Below is a small trained network, with its code and all its weights. Each question gives an input and a class and asks what happens when units are switched off, that is, made to give their printed mean instead of their output.

import numpy as np


def w(rows, s, z=0):
    codes = np.array(rows[::2]) - 128.0
    scale = np.full(codes.shape[1], s)
    scale[-1] = z or s
    return codes * scale


def f(y):
    return np.maximum(y, 0)


def log_softmax(a):
    a = a - a.max(-1, keepdims=True)
    return a - np.log(np.exp(a).sum(-1, keepdims=True))


def net(x, mask):
    res = np.array(x, float).reshape(1, 7) / 4 @ E
    y = f(res @ A[0][:, :-1].T + A[0][:, -1])
    res = res + np.where(mask, y, B[0][:, -1]) @ B[0][:, :-1]
    return log_softmax(res[-1] @ U[:, :-1].T + U[:, -1])


A, B = {}, {}
E = w([
[82,89,129,1,62,90,123,226],'x0',
[94,47,79,40,219,167,159,82],'x1',
[74,136,51,166,170,24,182,137],'x2',
[59,92,134,170,40,180,240,108],'x3',
[129,134,134,126,130,132,133,133],'x4',
[113,116,118,133,124,122,109,120],'x5',
[149,89,94,136,109,99,119,92],'x6',
],0.0092)
A[0] = w([
[176,71,147,113,90,254,75,104,144],'n1',
[161,124,121,174,166,171,130,79,87],'n2',
[64,107,174,176,93,86,188,119,122],'n3',
[91,67,131,128,74,74,146,115,1],'n4',
[170,193,147,101,193,33,64,156,111],'n5',
[131,73,173,33,66,154,109,166,104],'n6',
[174,104,138,74,73,187,87,108,70],'n7',
[111,155,97,142,174,28,192,128,167],'n8',
[188,167,168,181,9,31,103,130,167],'n9',
[130,194,159,186,122,56,142,177,83],'n10',
[100,109,124,178,81,159,208,141,96],'n11',
[195,184,122,126,118,57,62,140,82],'n12',
[71,67,161,128,130,145,181,89,128],'n13',
[163,88,126,194,141,167,82,97,146],'n14',
[105,85,166,225,173,137,141,111,121],'n15',
[220,146,99,188,164,141,150,93,66],'n16',
[155,58,119,63,66,101,133,196,88],'n17',
[106,128,138,137,191,177,136,43,52],'n18',
[152,88,80,8,232,184,221,90,253],'n19',
[164,107,122,105,242,106,89,191,203],'n20',
[177,111,188,149,81,202,71,117,76],'n21',
[167,203,121,176,50,139,176,180,163],'n22',
[63,82,136,158,74,172,187,127,195],'n23',
[97,117,187,74,125,137,204,185,255],'n24',
[40,151,78,134,126,20,117,140,120],'n25',
[190,129,129,80,188,106,56,132,172],'n26',
[169,221,157,202,28,103,90,184,114],'n27',
[120,173,27,143,101,158,217,160,95],'n28',
[118,75,127,92,87,53,140,209,112],'n29',
[102,57,187,143,44,210,177,93,126],'n30',
[74,126,95,156,167,77,183,147,105],'n31',
[158,130,134,206,150,114,131,88,113],'n32',
[120,182,130,222,183,163,145,63,54],'n33',
[94,155,34,187,201,44,192,177,191],'n34',
[62,81,134,92,128,35,133,196,158],'n35',
],0.0078,0.00096)
B[0] = w([
[181,59,161,227,146,168,166,221,203],'n1',
[118,163,160,101,138,65,153,88,183],'n2',
[185,109,86,141,71,165,77,100,193],'n3',
[141,151,157,148,86,95,95,134,166],'n4',
[166,186,70,98,45,182,107,91,214],'n5',
[131,142,192,133,135,58,152,141,201],'n6',
[173,97,204,180,161,128,153,213,176],'n7',
[167,96,132,196,121,134,130,230,203],'n8',
[31,47,120,125,173,134,80,89,235],'n9',
[94,77,155,157,170,167,123,86,197],'n10',
[184,201,101,58,53,138,63,73,203],'n11',
[139,120,100,131,94,186,106,71,195],'n12',
[135,135,71,121,97,138,105,70,187],'n13',
[163,148,150,90,156,91,163,141,178],'n14',
[147,167,175,74,114,101,163,111,188],'n15',
[142,161,161,95,114,61,140,122,193],'n16',
[116,210,175,44,155,80,184,99,194],'n17',
[89,119,180,83,176,83,176,108,184],'n18',
[22,3,93,161,195,124,114,48,243],'n19',
[199,123,58,140,88,165,86,49,202],'n20',
[156,91,165,203,141,128,138,184,195],'n21',
[60,94,104,122,123,139,88,79,210],'n22',
[147,210,72,120,97,174,54,106,211],'n23',
[118,159,120,118,100,126,111,104,190],'n24',
[162,123,134,155,143,125,160,161,203],'n25',
[189,179,75,98,115,170,47,101,197],'n26',
[53,35,118,136,175,125,119,78,244],'n27',
[190,128,84,173,124,179,138,139,181],'n28',
[122,199,162,79,126,44,186,137,195],'n29',
[202,129,94,91,61,189,102,114,224],'n30',
[158,97,134,178,108,146,134,166,188],'n31',
[116,147,205,99,156,66,130,136,191],'n32',
[107,235,177,43,141,53,148,131,218],'n33',
[197,90,139,187,183,171,173,214,231],'n34',
[108,153,167,133,119,78,186,137,202],'n35',
],0.0064,0.011)
U = w([
[226,196,37,109,68,183,86,94,100],'0',
[126,213,211,69,131,23,189,147,1],'1',
[32,47,100,144,156,138,124,85,210],'2',
[229,112,159,211,131,157,172,251,146],'3',
],0.011,0.00088)

Each question gives the input, the list of numbers given to net, and the class t.
The units are the neurons (one row each of A and B). Each row of codes is followed by its name. A weight is (code - 128) times the scale printed after its matrix; where a second scale follows, it is the last column's (A, B and U).
mask holds one flag per neuron, in row order. A switched-off neuron (its flag False) gives its mean, the last column of its row in B, instead of its output. The means were averaged over made-up inputs and are rounded, as every weight is.
A unit's drop is (log p(t) with every unit on - log p(t) with that unit switched off) / (log p(t) with every unit on - log p(t) with every unit switched off).
The circuit of an input: a set's keep is (log p(t) with only the set's units on - log p(t) with every unit switched off) / (log p(t) with every unit on - log p(t) with every unit switched off). Starting from the 12 units with the biggest drops (on a tie, the unit counted first), units are removed one at a time, each time the one whose removal leaves the highest keep (on an exact tie, the one counted first), for as long as the keep stays at least 0.8.
units of the circuit, in order: the units of the circuit, biggest drop first
most important unit: the unit with the biggest drop
top k neurons: the k neurons with the biggest drops, biggest first
drop when u is switched off: that unit's drop, to one decimal
input [6,-8,-3,-3,5,-3,-3], class 2: most important unit	n27
input [-4,7,-3,7,-5,2,-1], class 0: top 2 neurons	(n30, n23)
input [4,3,-4,5,-3,-2,0], class 0: top 2 neurons	(n30, n23)
input [-6,-8,7,4,-3,1,0], class 2: top 3 neurons	(n9, n27, n22)
input [6,-7,-6,4,0,4,-5], class 2: top 4 neurons	(n27, n9, n22, n33)
input [1,-3,-6,-5,-1,-2,-8], class 3: top 3 neurons	(n21, n1, n7)
input [-3,8,5,-8,8,3,1], class 0: top 2 neurons	(n20, n26)
input [2,8,-8,-7,4,2,1], class 2: top 4 neurons	(n19, n34, n8, n30)
input [-2,-1,-2,1,1,5,8], class 1: top 2 neurons	(n34, n19)
input [-1,-8,8,8,-1,0,-5], class 0: top 2 neurons	(n11, n3)
input [7,7,-8,3,-3,7,0], class 3: top 2 neurons	(n1, n7)
input [6,-2,8,1,3,0,8], class 3: top 2 neurons	(n34, n8)
input [-8,-6,2,6,5,4,3], class 1: top 2 neurons	(n33, n32)
input [-3,3,7,6,-5,-8,1], class 3: units of the circuit, in order	(n34)
input [-3,5,4,5,3,5,-4], class 0: top 2 neurons	(n27, n9)
input [-4,-4,5,2,1,2,8], class 3: top 3 neurons	(n34, n19, n8)
input [-4,-7,-2,-4,-4,-6,4], class 2: drop when n27 is switched off	0.1
input [-3,7,-5,-5,7,7,6], class 2: drop when n19 is switched off	1.9
input [2,-4,4,5,-5,7,7], class 0: drop when n19 is switched off	0.6
input [6,-8,-8,-1,-6,-8,-5], class 2: units of the circuit, in order	(n27)
input [2,4,5,1,4,7,1], class 3: drop when n27 is switched off	0.2
